Each row has a name. Each piece below is followed by the name of the row it came from, unless a question asks for something else. Each question is about the rows just above it.

[101 111 107 170 173  86 127 120 164 138 161 137 127 133 117 146 145 192
  95 146 159 153 140 102 116 146 113  75 115 163  59 110 154 102 124 172
 125  83 110  77 177 150 117 183 120 154 171 116 102  95 103 108 116  94
 133 176 100] -> Ridop
[147  82  91  98 131 131 102 135 186 143 160 105 155  96 153 136  96 113
 108 114 171 132 135 141 165 144 141  97 155 111 133 112 120  67 136 189
 155 143 116 162 162 112 126 211 138 103 142 159 162 148 168 151 119 127
 123  65 147] -> lus
[142  86  90 112 134 105 109 130 178 145 146 111 157  84 146 147 135  95
 104 117 158 120 104 137 148 145 151 112 149 101 114 123 110  68 156 173
 158 130 115 140 163 118 158 211 144 113 145 175 158 168 187 134 107 136
  96  50 143] -> Vas
[161  92  95  91 113 133 141 132 165  82 174 175 136  95 164 140 111 125
 173 112 141  88 105 137 118 160 147 118 128 140 130 132 153  88 122 180
 136 102 173 139 143 124 112 149 178 157  93 165 143 120 162 161 123 122
 207  98  78] -> dola
[111 124 169 130  44  84 163 172 101 140 109 152 133 146 107 110 166 105
  90 129 108 115  92 121  95  75 129 134  88  95  65 128 153 117  95 119
 106 104 115  53  90 139  94 131 102 143 111 153 149  92 130 135 131  85
 115 198 100] -> sud
[124 107 161 120  94 138 183 163 116 102 164 192 120 137 176 110 154 127
 154 125 102 115 108 140 101 109 150  95 102 146 117 146 173 100 113 127
  86  95 153 116 133 117  83 111 146 172  75 145 159  59 133 171 116 103
 170 177  77] -> buru
[115 131 148 150  55 102 141 175  99 130 132 147  97 151 105  82 150 116
 118 145 114 120  84 124  89  81 145 155 118 104  85 139 125 121  69  85
 107 150  85  69 115  87  94 159  98 101  72 140 161 109 107 149 125 113
 147 181  85] -> gar
[101 126 117  97 101 138  95 152 115 141 177  97 150 159 153 170 128 155
 124 175 152 114 115  66 116 143 106 139 102 125 170 168 119 121 176 190
  67 105 137 125 107 173 172 139 117 153 134  82 153 109  69 114 135 168
  94 134 135] -> dusu
[125 128 159 139 117 170 173 141 115  95 177 190  97 137 176 101 134 126
 169 135 106 121 116 143 102 119 150  97 135 155 134 153 152 105 117 101
  82 114 139 153 138 107 109 125 152 168  66 124 172  67 114 175  94 115
 170 153  69] -> Rara
[129  82  81 100 145 113 119 124 186 141 135 116 167  87 130 164 126  89
  88 103 147 114 117 144 152 147 128 115 149  96 106 127 134  63 158 181
 144  98 127 134 124 156 143 198 152 143 166 173 162 151 175 122 114 121
  98  59 143] -> Sakad
Among the named rows, does one hold [139 117 170 173 141] next to each other, in this order?	yes
Which row holds these entries in another order? [123 110  68 156 173 158 130 115 140 163 118 158 211 144 113 145 175 158
 168 187 134 107 136  96  50 143 142  86  90 112 134 105 109 130 178 145
 146 111 157  84 146 147 135  95 104 117 158 120 104 137 148 145 151 112
 149 101 114]	Vas
Put [116 116 140 177 110  86 103 173 107 150 133 176 100 117 133 124 146 172
 127 111 183 116 109 154 120 115 154  95 153 161 164 125 102 159  94 117
 146 101 127 163 102  77 170  95 138  75 146  83 171 113  59 137 192 102
 120 145 108] back in order: which row is it?	buru
Which row holds these entries in another order? [ 77 124 107 161 120  94 138 183 163 116 102 164 192 120 137 176 110 154
 127 154 125 102 115 108 140 101 109 150  95 102 146 117 146 173 100 113
 127  86  95 153 116 133 117  83 111 146 172  75 145 159  59 133 171 116
 103 170 177]	buru
Is [114 115  66 116] printed in one of the named rows, side by side and in this order?	yes
Put [153  69 125 128 159 139 117 170 173 141 115  95 177 190  97 137 176 101
 134 126 169 135 106 121 116 143 102 119 150  97 135 155 134 153 152 105
 117 101  82 114 139 153 138 107 109 125 152 168  66 124 172  67 114 175
  94 115 170] back in order: which row is it?	Rara

[130 129 127 131] -> Kom
[130 127 129 130] -> bam
[ 34 223  33  33] -> lim
[ 35 127 129 130] -> pokig
The entry that follows [34]:	[223]
Put [129  35 130 127] back in order: which row is it?	pokig
Among the named rows, does one hold [ 35 127 129 130] next to each other, in this order?	yes
Which row holds [ 34 223]?	lim
Which row holds these entries in another order? [ 33  33 223  34]	lim
[130 129 127 130] is which row reordered?	bam

[174  90 121 120  88  96 146  92 103  89 106  93 129  98]  zugi
[ 87 132 110 136 153 156 128  90 182 115  75  87 118 104]  rup
[136 125  74 191 156 108  49 151 135 156 155 177 112 113]  leluf
[ 95 121  76 152 158  78 140  89 165 105  98 120  81 129]  Pati
[ 73 137 138  99 110 110 215 115 180  83  98 127 104 157]  Zak
[147  62 169 131  76 158 130 181  96 163 141 122 191  76]  Noru
[164 118 147 205 178 149 127  71 105 173 174 101 114 165]  bopen
Among the named rows, does one hold [128 156 153 136] next to each other, in this order?	no
Does one of the named rows hold [141 163  96 181] side by side, in this order?	no

